Below is a small trained network, with its code and all its weights. Each question gives an input and a class and asks what happens when units are switched off, that is, made to give their printed mean instead of their output.

import numpy as np


def w(rows, s, z=0):
    codes = np.array(rows[::2]) - 128.0
    scale = np.full(codes.shape[1], s)
    scale[-1] = z or s
    return codes * scale


def norm(h):
    return h / np.sqrt((h * h).mean(-1, keepdims=True) + 1e-5)


def f(y):
    return y / 2 * (1 + np.tanh(0.7978845608 * (y + 0.044715 * y**3)))


def log_softmax(a):
    a = a - a.max(-1, keepdims=True)
    return a - np.log(np.exp(a).sum(-1, keepdims=True))


def net(x, mask):
    res = np.array(x, float).reshape(1, 6) / 4 @ E
    u = 0
    for l in range(4):
        y = f(norm(res) @ A[l][:, :-1].T + A[l][:, -1])
        res = res + np.where(mask[u : u + 3], y, B[l][:, -1]) @ B[l][:, :-1]
        u += 3
    return log_softmax(norm(res)[-1] @ U[:, :-1].T + U[:, -1])


A, B = {}, {}
E = w([
[121,121,123,106,118,124,152,135,89,105,80,162],'x0',
[152,142,166,115,137,85,159,186,154,154,106,78],'x1',
[97,104,161,78,139,125,131,123,139,111,145,107],'x2',
[203,110,56,82,247,196,198,41,97,86,76,87],'x3',
[52,111,195,254,217,182,167,197,43,176,191,136],'x4',
[94,173,90,23,164,90,137,149,136,223,192,180],'x5',
],0.0057)
A[0] = w([
[97,121,138,157,65,63,51,197,123,114,161,188,1],'L0N1',
[105,173,190,169,74,104,135,72,136,127,118,140,26],'L0N2',
[168,166,154,87,193,80,126,120,124,182,221,254,124],'L0N3',
],0.0057,0.0016)
B[0] = w([
[166,108,202,104,128,108,112,109,70,197,180,144,244],'L0N1',
[118,91,238,84,83,102,133,150,139,95,174,103,139],'L0N2',
[141,194,82,2,95,132,184,194,168,59,117,164,253],'L0N3',
],0.0086,0.0038)
A[1] = w([
[46,229,168,224,190,126,153,232,47,59,244,119,61],'L1N1',
[97,62,210,202,2,228,145,130,190,59,46,28,2],'L1N2',
[166,108,88,63,52,27,11,47,199,156,85,103,12],'L1N3',
],0.0039,0.0025)
B[1] = w([
[98,178,109,165,60,165,174,70,161,54,71,137,247],'L1N1',
[152,82,78,144,116,154,72,204,141,143,156,174,212],'L1N2',
[83,156,215,213,168,241,251,156,93,100,71,209,253],'L1N3',
],0.011,0.0024)
A[2] = w([
[25,154,147,181,150,191,154,151,152,132,126,135,5],'L2N1',
[194,100,40,124,255,142,167,94,96,90,138,37,132],'L2N2',
[169,3,97,175,71,140,86,164,112,76,136,123,18],'L2N3',
],0.0058,0.0021)
B[2] = w([
[181,113,135,126,159,149,198,122,201,102,147,186,160],'L2N1',
[185,102,162,164,86,113,85,100,39,237,164,107,254],'L2N2',
[132,217,114,54,215,98,110,254,115,98,150,109,175],'L2N3',
],0.0097,0.0056)
A[3] = w([
[100,85,253,157,34,50,86,118,165,135,167,187,255],'L3N1',
[146,98,150,222,186,157,6,203,112,53,100,87,72],'L3N2',
[148,158,164,147,108,246,183,136,141,51,63,140,100],'L3N3',
],0.0058,0.00066)
B[3] = w([
[141,85,99,172,161,144,72,25,72,158,95,64,252],'L3N1',
[101,156,24,49,59,133,94,249,137,60,120,101,208],'L3N2',
[89,125,181,158,223,68,142,69,219,101,129,175,251],'L3N3',
],0.011,0.0049)
U = w([
[191,66,160,152,91,124,84,41,1,232,158,88,162],'0',
[119,202,60,35,107,122,131,248,180,83,154,168,201],'1',
[127,130,213,211,166,131,254,35,210,90,98,208,5],'2',
],0.0083,0.0021)

Each question gives the input, the list of numbers given to net, and the class t.
The units are the neurons (one row each of A and B). Each row of codes is followed by its name. A weight is (code - 128) times the scale printed after its matrix; where a second scale follows, it is the last column's (A, B and U).
mask holds one flag per neuron, layer by layer. A switched-off neuron (its flag False) gives its mean, the last column of its row in B, instead of its output. The means were averaged over made-up inputs and are rounded, as every weight is.
A unit's drop is (log p(t) with every unit on - log p(t) with that unit switched off) / (log p(t) with every unit on - log p(t) with every unit switched off).
The circuit of an input: a set's keep is (log p(t) with only the set's units on - log p(t) with every unit switched off) / (log p(t) with every unit on - log p(t) with every unit switched off). Starting from all 12 units, units are removed one at a time, each time the one whose removal leaves the highest keep (on an exact tie, the one counted first), for as long as the keep stays at least 0.8.
circuit, biggest first: the units of the circuit, biggest drop first
unit that matters most: the unit with the biggest drop
k most important neurons: the k neurons with the biggest drops, biggest first
k most important neurons of layer l: the k neurons of layer l with the biggest drops, biggest first
drop when u is switched off: that unit's drop, to one decimal
input [4,-4,-6,-2,-7,4], class 2: circuit, biggest first -> [L1N3]
input [-2,-6,8,5,-4,4], class 0: 4 most important neurons -> [L2N2; L1N1; L3N3; L3N2]
input [-4,0,0,4,0,-6], class 1: 2 most important neurons -> [L1N2; L2N3]
input [5,-4,4,-6,-6,4], class 0: 2 most important neurons -> [L0N1; L3N1]
input [4,-8,0,5,4,7], class 1: 2 most important neurons -> [L0N3; L3N1]
input [-8,2,3,3,-7,-7], class 1: 3 most important neurons -> [L1N2; L3N2; L0N1]
input [-1,5,-1,-7,-4,-6], class 0: 2 most important neurons -> [L0N1; L3N1]
input [-6,3,-1,4,-2,-6], class 1: 3 most important neurons -> [L1N2; L2N3; L3N2]
input [3,7,5,6,-2,-6], class 0: 2 most important neurons of layer 1 -> [L1N1; L1N3]
input [4,2,2,1,8,7], class 2: 3 most important neurons -> [L1N1; L3N2; L3N3]
input [-5,1,-4,-5,-5,1], class 0: 3 most important neurons -> [L0N1; L3N1; L1N1]
input [-3,8,-5,-6,-6,0], class 0: 2 most important neurons -> [L0N1; L3N1]
input [-2,-8,-4,-3,4,-4], class 1: 4 most important neurons -> [L1N3; L0N3; L3N2; L2N3]
input [-6,-8,6,2,4,1], class 2: unit that matters most -> L1N1
input [1,-6,-1,-3,5,3], class 2: 2 most important neurons of layer 2 -> [L2N2; L2N3]
input [2,-7,-7,-5,-7,-3], class 2: drop when L3N3 is switched off -> 0.1
input [7,0,-8,4,3,-6], class 1: drop when L3N2 is switched off -> 0.3
input [-1,-8,5,-1,6,-8], class 1: drop when L1N2 is switched off -> 0.3
input [2,2,7,-7,-7,2], class 0: 2 most important neurons of layer 0 -> [L0N1; L0N2]
input [4,-6,7,-8,2,5], class 0: circuit, biggest first -> [L3N1]
